Below is a small trained network, with its code and all its weights. Each question gives an input and a target symbol and asks what happens when units are switched off, that is, made to give their printed mean instead of their output.

import numpy as np


def w(rows, s, z=0):
    codes = np.array(rows[::2]) - 128.0
    scale = np.full(codes.shape[1], s)
    scale[-1] = z or s
    return codes * scale


def norm(h):
    return h / np.sqrt((h * h).mean(-1, keepdims=True) + 1e-5)


def f(y):
    return np.maximum(y, 0)


def softmax(a):
    e = np.exp(a - a.max(-1, keepdims=True))
    return e / e.sum(-1, keepdims=True)


def log_softmax(a):
    a = a - a.max(-1, keepdims=True)
    return a - np.log(np.exp(a).sum(-1, keepdims=True))


def net(x, mask):
    ids = ['αβδεζηθλμξπστψω'.index(c) for c in x.split()]
    T = len(ids)
    res = E[ids] + P[:T]
    u = 0
    for l in range(2):
        r = norm(res)
        for j in range(2):
            rows = slice(2 * j, 2 * j + 2)
            q, k, v = (r @ M[l][rows].T for M in (Q, K, V))
            z = softmax(np.where(np.tri(T) > 0, q @ k.T / 2**0.5, -1e9)) @ v
            o = O[l][rows]
            res = res + np.where(mask[u + j], z, o[:, -1]) @ o[:, :-1]
        u += 2
        y = f(norm(res) @ A[l][:, :-1].T + A[l][:, -1])
        res = res + np.where(mask[u : u + 8], y, B[l][:, -1]) @ B[l][:, :-1]
        u += 8
    return log_softmax(norm(res)[-1] @ U[:, :-1].T + U[:, -1])


Q, K, V, O, A, B = {}, {}, {}, {}, {}, {}
E = w([
[39,141,142,151,110,181,148,110,111,151,149],'α',
[114,146,137,93,86,107,166,90,140,70,61],'β',
[152,149,96,137,78,70,76,51,117,188,96],'δ',
[161,99,175,163,164,68,127,165,146,231,152],'ε',
[131,174,219,161,189,162,146,112,153,112,139],'ζ',
[169,117,194,118,26,102,151,224,62,139,193],'η',
[98,120,201,105,195,96,112,120,80,4,120],'θ',
[135,123,122,151,113,101,113,115,22,98,122],'λ',
[183,110,145,90,217,60,165,87,127,93,119],'μ',
[173,173,186,200,99,180,104,103,102,83,120],'ξ',
[116,135,167,103,80,69,99,81,159,148,195],'π',
[154,102,143,123,125,161,171,97,144,140,117],'σ',
[155,131,145,58,121,197,74,146,141,112,73],'τ',
[198,153,167,133,78,107,109,119,181,112,106],'ψ',
[167,106,97,118,138,162,107,151,149,133,229],'ω',
],0.019)
P = w([
[138,249,183,116,111,204,254,102,138,108,134],'0',
[133,202,166,124,86,195,215,111,130,127,115],'1',
[135,150,137,116,63,186,191,128,131,126,89],'2',
[123,102,117,103,64,190,176,119,131,138,92],'3',
[131,60,112,103,71,204,128,113,118,148,84],'4',
[137,23,101,92,86,189,107,109,107,135,83],'5',
[120,31,111,92,56,187,139,116,115,130,88],'6',
],0.0057)
Q[0] = w([
[63,197,32,159,180,2,108,236,142,111,141],'0.h0',
[152,91,123,137,144,229,131,120,164,92,148],'0.h0',
[124,208,164,227,145,111,102,203,76,168,91],'0.h1',
[176,232,94,218,108,109,27,164,130,130,186],'0.h1',
],0.0076)
K[0] = w([
[123,232,155,122,185,203,226,115,186,93,65],'0.h0',
[134,60,84,151,123,129,78,159,144,140,176],'0.h0',
[175,186,165,207,157,144,255,161,10,100,64],'0.h1',
[122,187,180,114,92,169,190,135,108,55,124],'0.h1',
],0.0081)
V[0] = w([
[104,135,235,57,34,97,141,135,103,128,152],'0.h0',
[135,148,164,65,155,150,83,109,144,133,254],'0.h0',
[124,110,171,185,113,95,176,177,99,151,64],'0.h1',
[113,139,123,87,121,150,107,99,137,133,199],'0.h1',
],0.0057)
O[0] = w([
[69,2,222,126,81,162,96,124,77,73,198,202],'0.h0',
[106,108,46,201,149,89,137,139,225,31,142,255],'0.h0',
[120,85,158,89,136,205,90,119,78,179,66,75],'0.h1',
[80,140,116,115,151,86,205,134,86,55,61,196],'0.h1',
],0.0056,0.0051)
A[0] = w([
[138,140,37,93,151,157,152,148,132,100,152,103],'0.n0',
[189,69,151,80,95,160,184,170,38,126,193,93],'0.n1',
[100,117,141,79,126,131,118,162,100,74,216,78],'0.n2',
[131,121,98,154,61,188,186,136,148,154,128,160],'0.n3',
[131,72,157,18,153,110,86,219,178,46,50,89],'0.n4',
[114,150,112,150,196,191,94,139,154,98,253,61],'0.n5',
[118,101,121,81,126,106,133,145,67,95,112,84],'0.n6',
[124,69,48,146,141,127,108,100,13,103,133,3],'0.n7',
],0.0057,0.0036)
B[0] = w([
[71,162,71,108,103,102,111,228,133,109,130,188],'0.n0',
[225,188,101,160,139,117,173,99,132,129,157,233],'0.n1',
[99,151,79,156,196,132,153,152,110,89,191,172],'0.n2',
[166,203,133,43,254,164,106,67,174,116,187,254],'0.n3',
[100,185,213,79,79,172,126,96,122,138,204,163],'0.n4',
[126,170,91,104,77,83,88,218,98,184,107,186],'0.n5',
[99,164,177,113,111,122,142,200,80,157,151,149],'0.n6',
[182,158,143,151,147,117,146,128,38,153,54,146],'0.n7',
],0.007,0.005)
Q[1] = w([
[188,179,186,80,205,187,252,146,19,126,51],'1.h0',
[133,95,28,104,145,55,104,229,128,59,41],'1.h0',
[196,70,254,46,163,218,112,17,160,190,117],'1.h1',
[34,113,148,199,137,106,93,233,224,22,177],'1.h1',
],0.0062)
K[1] = w([
[175,77,81,143,141,148,142,194,53,174,46],'1.h0',
[136,195,113,127,171,196,198,125,157,86,123],'1.h0',
[137,21,167,147,105,94,120,121,105,210,82],'1.h1',
[38,143,139,135,143,89,96,161,254,42,214],'1.h1',
],0.0069)
V[1] = w([
[146,54,141,103,159,162,131,142,112,149,248],'1.h0',
[81,117,122,86,95,80,71,19,245,211,200],'1.h0',
[126,88,208,183,214,100,49,219,117,141,163],'1.h1',
[192,81,192,90,180,252,182,142,183,91,108],'1.h1',
],0.0035)
O[1] = w([
[136,129,119,123,131,134,159,200,120,131,91,243],'1.h0',
[93,143,223,184,249,146,104,141,130,43,143,70],'1.h0',
[121,137,198,111,147,149,189,232,83,129,1,84],'1.h1',
[160,194,98,179,153,131,175,138,126,187,232,249],'1.h1',
],0.0075,0.0016)
A[1] = w([
[104,182,204,149,124,152,182,49,254,159,66,125],'1.n0',
[83,222,200,143,89,143,119,25,87,97,82,84],'1.n1',
[189,151,98,74,124,168,129,112,77,239,111,76],'1.n2',
[149,189,166,135,128,64,48,130,57,104,222,118],'1.n3',
[141,75,129,114,159,32,43,16,126,132,51,2],'1.n4',
[181,179,62,157,140,226,63,198,234,211,177,134],'1.n5',
[170,127,157,248,143,81,172,176,105,213,126,102],'1.n6',
[94,230,96,151,80,193,71,146,89,105,70,108],'1.n7',
],0.006,0.0023)
B[1] = w([
[138,1,102,100,168,134,52,153,100,147,121,232],'1.n0',
[142,73,53,102,109,51,114,168,123,226,123,191],'1.n1',
[70,118,104,121,158,111,176,113,138,86,75,205],'1.n2',
[144,113,44,215,94,150,102,124,159,118,42,183],'1.n3',
[195,185,138,128,131,117,63,176,114,176,240,136],'1.n4',
[96,180,155,148,147,31,146,151,95,86,40,254],'1.n5',
[84,77,158,104,113,166,181,167,183,162,72,175],'1.n6',
[39,142,161,172,126,123,126,64,203,120,101,163],'1.n7',
],0.0079,0.0062)
U = w([
[1,151,94,146,159,181,133,105,116,178,171,74],'α',
[175,155,139,205,93,179,82,103,182,105,71,108],'β',
[82,130,107,136,159,22,109,124,201,48,100,204],'δ',
[106,103,103,46,47,94,173,75,94,133,80,118],'ε',
[131,221,107,105,153,82,122,234,86,98,158,160],'ζ',
[109,92,175,152,141,71,181,196,204,224,152,3],'η',
[127,143,87,206,89,119,169,103,69,141,80,41],'θ',
[117,216,164,46,84,192,92,130,195,108,123,142],'λ',
[95,94,213,152,122,123,132,115,81,26,183,165],'μ',
[113,90,198,96,197,152,110,198,123,137,68,199],'ξ',
[200,94,148,99,146,109,14,138,144,147,175,189],'π',
[197,91,83,94,193,220,196,91,169,66,153,96],'σ',
[145,106,102,100,114,93,80,134,123,201,199,145],'τ',
[180,209,202,113,196,32,181,78,105,121,173,73],'ψ',
[189,129,132,136,52,205,177,202,123,138,231,128],'ω',
],0.007,0.0024)

Each question gives the input, a string of symbols that net reads in full, and the target symbol t.
The units are the heads (2 rows each of Q, K, V and O) and the neurons (one row each of A and B). Each row of codes is followed by its name. A weight is (code - 128) times the scale printed after its matrix; where a second scale follows, it is the last column's (O, A, B and U).
mask holds one flag per unit, layer by layer, with each layer's heads first. A switched-off unit (its flag False) gives its mean, the last column of its rows in O or B, instead of its output. The means were averaged over made-up inputs and are rounded, as every weight is.
A unit's drop is (log p(t) with every unit on - log p(t) with that unit switched off) / (log p(t) with every unit on - log p(t) with every unit switched off).
The circuit of an input: a set's keep is (log p(t) with only the set's units on - log p(t) with every unit switched off) / (log p(t) with every unit on - log p(t) with every unit switched off). Starting from the 12 units with the biggest drops (on a tie, the unit counted first), units are removed one at a time, each time the one whose removal leaves the highest keep (on an exact tie, the one counted first), for as long as the keep stays at least 0.8.
circuit, biggest first: the units of the circuit, biggest drop first
most important unit: the unit with the biggest drop
top k neurons: the k neurons with the biggest drops, biggest first
top k neurons in layer l: the k neurons of layer l with the biggest drops, biggest first
which heads matter: for each layer, one digit per head in row order, 1 if its drop is at least 0.15 and else 0, layers parted by /
input ξ ω β δ μ, target π: top neuron : (1.n4)
input σ σ σ, target ψ: which heads matter : 00 / 01
input σ ε α μ ψ, target ξ: which heads matter : 00 / 01
input ζ σ τ λ θ σ α, target ε: circuit, biggest first : (0.h0, 1.h0)
input θ β π ε σ β δ, target π: circuit, biggest first : (1.n4, 1.h0)
input σ ψ π α λ ψ, target π: which heads matter : 00 / 00
input σ μ σ π ζ π, target μ: circuit, biggest first : (0.h0, 1.h0)
input ω ζ ω α ε σ σ, target ξ: circuit, biggest first : (1.h1, 0.n3)
input π σ ζ, target μ: which heads matter : 10 / 00
input ε β ξ, target ξ: which heads matter : 01 / 01
input σ λ σ, target ε: which heads matter : 10 / 10
input μ ξ λ σ σ σ ω, target ζ: which heads matter : 00 / 00
input σ τ τ, target λ: which heads matter : 00 / 01
input μ β ω α σ ξ, target δ: top neuron in layer 0 : (0.n1)
input ε ε τ σ μ, target ξ: circuit, biggest first : (1.h1, 0.n3, 0.h1)
input σ σ ζ, target ξ: which heads matter : 01 / 00
input σ σ λ, target ε: which heads matter : 00 / 10
input α π μ ε σ ε, target ξ: which heads matter : 00 / 01
input λ σ θ ε α, target ξ: circuit, biggest first : (1.h1, 0.h1, 0.n3)
input ξ ε π ω, target δ: circuit, biggest first : (1.n5)
input η σ λ α, target ε: circuit, biggest first : (1.h0, 0.h0)
input ε ζ α, target ξ: top 2 neurons : (0.n3, 1.n0)
input η ε ξ α σ σ π, target μ: circuit, biggest first : (0.h0, 1.h0)
input π μ ζ ω λ, target ε: top 2 neurons in layer 0 : (0.n6, 0.n3)
input α σ μ, target σ: top 3 neurons : (1.n5, 1.n3, 0.n3)
input ω σ α, target δ: which heads matter : 10 / 00
input σ ω σ σ σ π τ, target μ: most important unit : 0.h0
